Here is a tiny trained network, its code and every weight. The questions are about switching its units off for an input and a target symbol, where a switched-off unit gives its printed mean instead of its output.

import numpy as np


def w(rows, s, z=0):
    codes = np.array(rows[::2]) - 128.0
    scale = np.full(codes.shape[1], s)
    scale[-1] = z or s
    return codes * scale


def f(y):
    return y / 2 * (1 + np.tanh(0.7978845608 * (y + 0.044715 * y**3)))


def softmax(a):
    e = np.exp(a - a.max(-1, keepdims=True))
    return e / e.sum(-1, keepdims=True)


def log_softmax(a):
    a = a - a.max(-1, keepdims=True)
    return a - np.log(np.exp(a).sum(-1, keepdims=True))


def net(x, mask):
    ids = ['αγδεζηθλμπσφψω'.index(c) for c in x.split()]
    T = len(ids)
    res = E[ids] + P[:T]
    r = res
    for j in range(2):
        rows = slice(2 * j, 2 * j + 2)
        q, k, v = (r @ M[0][rows].T for M in (Q, K, V))
        z = softmax(np.where(np.tri(T) > 0, q @ k.T / 2**0.5, -1e9)) @ v
        o = O[0][rows]
        res = res + np.where(mask[j], z, o[:, -1]) @ o[:, :-1]
    y = f(res @ A[0][:, :-1].T + A[0][:, -1])
    res = res + np.where(mask[2:6], y, B[0][:, -1]) @ B[0][:, :-1]
    return log_softmax(res[-1] @ U[:, :-1].T + U[:, -1])


Q, K, V, O, A, B = {}, {}, {}, {}, {}, {}
E = w([
[58,182,131,211,145,70,85,52,60],'α',
[2,77,68,128,199,36,72,98,172],'γ',
[138,181,88,92,203,80,190,42,156],'δ',
[48,207,87,102,60,52,228,85,104],'ε',
[125,64,87,165,159,139,173,86,50],'ζ',
[138,128,131,38,140,65,118,150,214],'η',
[213,143,176,187,183,105,75,30,134],'θ',
[77,100,200,170,57,94,201,62,202],'λ',
[126,90,221,47,194,105,103,91,64],'μ',
[87,225,122,34,97,136,118,214,42],'π',
[166,240,140,179,202,149,128,173,180],'σ',
[119,169,108,197,225,122,222,217,83],'φ',
[101,128,206,166,48,226,81,193,116],'ψ',
[182,192,40,123,70,245,139,148,227],'ω',
],0.0086)
P = w([
[120,89,52,170,87,89,47,64,146],'0',
[18,212,157,98,228,141,175,143,124],'1',
[150,100,71,153,101,168,48,80,153],'2',
[69,220,209,119,202,181,227,154,123],'3',
[204,110,94,153,68,233,90,113,147],'4',
[124,220,228,92,207,201,253,143,94],'5',
],0.0063)
Q[0] = w([
[169,137,192,146,138,73,177,157,108],'h1',
[106,217,219,84,222,248,207,223,98],'h1',
[35,231,199,178,234,210,229,207,166],'h2',
[44,241,226,187,254,210,226,202,110],'h2',
],0.0062)
K[0] = w([
[64,199,195,153,163,188,202,172,79],'h1',
[208,207,175,82,96,238,141,155,172],'h1',
[201,148,157,198,81,241,179,215,155],'h2',
[194,145,157,168,106,255,141,240,144],'h2',
],0.0062)
V[0] = w([
[116,149,137,56,147,80,154,254,8],'h1',
[130,104,237,115,223,28,196,71,58],'h1',
[58,210,157,164,22,208,70,237,174],'h2',
[14,28,216,29,23,137,139,34,19],'h2',
],0.0061)
O[0] = w([
[55,64,249,130,202,91,150,249,47,61],'h1',
[96,119,202,135,174,23,236,12,79,126],'h1',
[27,227,220,221,78,109,66,201,171,175],'h2',
[1,111,178,39,67,249,139,20,110,3],'h2',
],0.0063,0.0031)
A[0] = w([
[107,134,153,117,224,1,162,139,61,133],'n1',
[234,44,204,76,12,133,11,103,231,124],'n2',
[183,58,74,237,68,200,26,41,77,93],'n3',
[166,14,89,62,83,230,38,185,33,253],'n4',
],0.0063,0.0037)
B[0] = w([
[151,33,167,82,146,145,235,177,191,254],'n1',
[196,21,220,20,13,120,72,105,170,197],'n2',
[45,62,158,235,203,237,128,177,68,228],'n3',
[92,101,80,34,184,43,181,221,2,200],'n4',
],0.0068,0.005)
U = w([
[11,219,215,255,191,216,70,103,76,85],'α',
[19,38,23,124,181,74,25,126,202,107],'γ',
[248,202,46,72,197,203,167,12,166,159],'δ',
[114,232,70,119,12,121,208,28,104,253],'ε',
[110,26,103,223,194,128,207,205,52,30],'ζ',
[206,88,116,12,58,25,86,109,183,141],'η',
[235,57,241,204,180,180,43,67,93,26],'θ',
[139,46,235,111,67,193,196,53,229,87],'λ',
[160,110,147,26,160,59,119,72,35,165],'μ',
[109,211,75,44,110,65,115,183,32,144],'π',
[168,249,84,204,118,102,17,175,156,178],'σ',
[196,80,116,203,134,13,152,213,143,140],'φ',
[54,61,237,133,101,158,121,195,99,75],'ψ',
[155,86,60,42,117,251,163,186,211,114],'ω',
],0.006,0.0051)

Each question gives the input, a string of symbols that net reads in full, and the target symbol t.
The units are the heads (2 rows each of Q, K, V and O) and the neurons (one row each of A and B). Each row of codes is followed by its name. A weight is (code - 128) times the scale printed after its matrix; where a second scale follows, it is the last column's (O, A, B and U).
mask holds one flag per unit, heads first, then neurons. A switched-off unit (its flag False) gives its mean, the last column of its rows in O or B, instead of its output. The means were averaged over made-up inputs and are rounded, as every weight is.
A unit's drop is (log p(t) with every unit on - log p(t) with that unit switched off) / (log p(t) with every unit on - log p(t) with every unit switched off).
The circuit of an input: a set's keep is (log p(t) with only the set's units on - log p(t) with every unit switched off) / (log p(t) with every unit on - log p(t) with every unit switched off). Starting from all 6 units, units are removed one at a time, each time the one whose removal leaves the highest keep (on an exact tie, the one counted first), for as long as the keep stays at least 0.8.
circuit, biggest first: the units of the circuit, biggest drop first
most important unit: the unit with the biggest drop
top k neurons: the k neurons with the biggest drops, biggest first
heads that matter: for each layer, one digit per head in row order, 1 if its drop is at least 0.15 and else 0, layers parted by /
drop when u is switched off: that unit's drop, to one decimal
input μ φ γ ω μ θ, target σ: circuit, biggest first => [h2, n3, n2]
input μ σ λ λ α, target α: circuit, biggest first => [n3, n1, h2]
input σ γ σ ζ μ, target μ: circuit, biggest first => [n4, h2]
input α γ λ σ, target φ: circuit, biggest first => [h2, n1]
input θ λ γ ω ω φ, target σ: circuit, biggest first => [h1, h2]
input π ε ω θ π, target π: circuit, biggest first => [n4, h1]
input ψ σ ζ α σ ε, target φ: circuit, biggest first => [h2]
input η η θ ψ ψ, target ψ: circuit, biggest first => [n3, n2, n4, h2]
input ζ ω ψ η, target σ: circuit, biggest first => [h2, h1, n1]
input λ γ ω ε, target σ: circuit, biggest first => [h1, h2]
input σ σ θ ε π, target π: circuit, biggest first => [n4, n1]
input ζ θ α ζ θ θ, target δ: heads that matter => 01
input γ ε η μ, target λ: circuit, biggest first => [h1, n1, n4]
input α σ ψ, target ψ: most important unit => n3
input π σ η δ, target φ: top 2 neurons => [n1, n3]
input ζ ε θ σ ω ε, target σ: circuit, biggest first => [h2, h1]
input ζ ψ φ θ, target α: top 2 neurons => [n2, n4]
input θ ζ θ, target θ: heads that matter => 10
input ζ σ λ ε ζ π, target ψ: top 2 neurons => [n1, n4]
input θ μ θ ω δ, target δ: most important unit => h2
input σ σ φ σ ψ δ, target α: top 2 neurons => [n2, n4]
input φ δ ε ε φ, target φ: top 2 neurons => [n3, n1]
input ε ζ ζ μ ζ η, target λ: top 2 neurons => [n1, n4]
input π ε ε θ σ ζ, target φ: drop when h2 is switched off => 1.0
input ζ φ ζ α ω θ, target σ: drop when h1 is switched off => 0.3
input σ ψ γ θ, target α: drop when n1 is switched off => 0.1
